Below is a small trained network, with its code and all its weights. Each question gives an input and a class and asks what happens when units are switched off, that is, made to give their printed mean instead of their output.

import numpy as np


def w(rows, s, z=0):
    codes = np.array(rows[::2]) - 128.0
    scale = np.full(codes.shape[1], s)
    scale[-1] = z or s
    return codes * scale


def f(y):
    return np.maximum(y, 0)


def log_softmax(a):
    a = a - a.max(-1, keepdims=True)
    return a - np.log(np.exp(a).sum(-1, keepdims=True))


def net(x, mask):
    res = np.array(x, float).reshape(1, 6) / 4 @ E
    y = f(res @ A[0][:, :-1].T + A[0][:, -1])
    res = res + np.where(mask, y, B[0][:, -1]) @ B[0][:, :-1]
    return log_softmax(res[-1] @ U[:, :-1].T + U[:, -1])


A, B = {}, {}
E = w([
[42,140,144,95,202,86,209,99,121,241],'x0',
[130,126,126,128,131,129,129,127,127,125],'x1',
[126,128,129,128,126,129,128,127,129,129],'x2',
[108,15,141,206,106,67,87,2,114,156],'x3',
[61,94,3,97,65,120,146,75,205,125],'x4',
[131,127,127,129,130,127,127,128,127,127],'x5',
],0.0086)
A[0] = w([
[50,136,160,93,211,100,221,103,121,212,167],'n0',
[77,130,4,95,52,135,154,118,187,112,143],'n1',
[99,122,79,114,80,121,137,107,159,96,179],'n2',
[149,70,162,205,127,75,86,81,108,167,87],'n3',
[153,120,144,138,84,149,100,132,127,71,254],'n4',
[50,131,57,91,152,106,178,106,162,187,65],'n5',
[105,76,181,190,105,87,79,33,110,136,165],'n6',
[76,35,39,170,61,82,101,10,164,145,3],'n7',
],0.013,0.0058)
B[0] = w([
[20,155,175,146,143,171,241,96,78,180,249],'n0',
[96,168,90,91,101,200,112,78,228,87,228],'n1',
[76,148,132,95,153,135,40,166,196,128,188],'n2',
[102,56,102,101,94,170,91,72,107,135,209],'n3',
[224,123,86,128,123,96,83,187,151,81,220],'n4',
[144,72,87,119,97,11,244,131,171,134,202],'n5',
[184,18,141,176,133,95,66,105,53,171,234],'n6',
[174,248,182,147,170,118,193,223,57,113,245],'n7',
],0.016)
U = w([
[217,202,155,144,181,127,94,217,113,66,254],'0',
[99,223,212,158,208,112,179,177,83,153,162],'1',
[115,137,80,79,92,204,48,108,227,65,68],'2',
[67,118,77,84,79,99,187,45,211,131,81],'3',
[186,3,93,155,85,78,50,92,119,119,90],'4',
[85,21,156,168,122,146,136,18,83,182,40],'5',
],0.0057)

Each question gives the input, the list of numbers given to net, and the class t.
The units are the neurons (one row each of A and B). Each row of codes is followed by its name. A weight is (code - 128) times the scale printed after its matrix; where a second scale follows, it is the last column's (A, B and U).
mask holds one flag per neuron, in row order. A switched-off neuron (its flag False) gives its mean, the last column of its row in B, instead of its output. The means were averaged over made-up inputs and are rounded, as every weight is.
A unit's drop is (log p(t) with every unit on - log p(t) with that unit switched off) / (log p(t) with every unit on - log p(t) with every unit switched off).
The circuit of an input: a set's keep is (log p(t) with only the set's units on - log p(t) with every unit switched off) / (log p(t) with every unit on - log p(t) with every unit switched off). Starting from all 8 units, units are removed one at a time, each time the one whose removal leaves the highest keep (on an exact tie, the one counted first), for as long as the keep stays at least 0.8.
units of the circuit, in order: the units of the circuit, biggest drop first
most important unit: the unit with the biggest drop
k most important neurons: the k neurons with the biggest drops, biggest first
drop when u is switched off: that unit's drop, to one decimal
input [-1,0,-7,1,5,-3], class 0: 2 most important neurons : [n7 n0]
input [0,-3,0,7,5,4], class 0: most important neuron : [n7]
input [1,4,-2,7,8,-3], class 1: 3 most important neurons : [n7 n4 n5]
input [-1,-7,8,7,8,-7], class 0: units of the circuit, in order : [n7 n0]
input [-1,5,0,-4,8,3], class 2: 3 most important neurons : [n1 n0 n2]
input [4,-4,1,-1,2,3], class 3: 3 most important neurons : [n7 n6 n5]
input [-1,3,3,2,-4,-6], class 4: units of the circuit, in order : [n0 n7]
input [-3,5,-3,3,4,-3], class 0: units of the circuit, in order : [n7 n0]
input [0,8,5,-3,-4,-4], class 0: 3 most important neurons : [n0 n1 n6]
input [1,-4,6,-4,4,7], class 3: 2 most important neurons : [n5 n4]
input [4,3,5,-5,1,-5], class 3: 3 most important neurons : [n7 n5 n6]
input [0,7,-3,-1,-6,-5], class 0: 2 most important neurons : [n0 n6]
input [0,8,3,6,-8,-6], class 4: 2 most important neurons : [n0 n6]
input [8,-5,1,1,-4,4], class 5: units of the circuit, in order : [n7]
input [0,-6,7,7,-8,6], class 4: 2 most important neurons : [n0 n6]
input [-7,2,7,6,1,8], class 0: 2 most important neurons : [n7 n5]
input [-4,0,-7,-4,1,4], class 2: 2 most important neurons : [n7 n6]
input [6,7,-5,-3,1,-1], class 3: 2 most important neurons : [n7 n5]
input [3,-7,-3,5,3,-5], class 1: drop when n7 is switched off : 6.7
input [1,0,-8,5,-7,1], class 5: drop when n3 is switched off : 0.1
input [0,-7,-1,6,0,-4], class 4: most important unit : n6
input [-1,1,-8,-8,2,5], class 2: drop when n7 is switched off : 0.5
input [-4,-4,-2,8,4,6], class 0: drop when n7 is switched off : 4.9
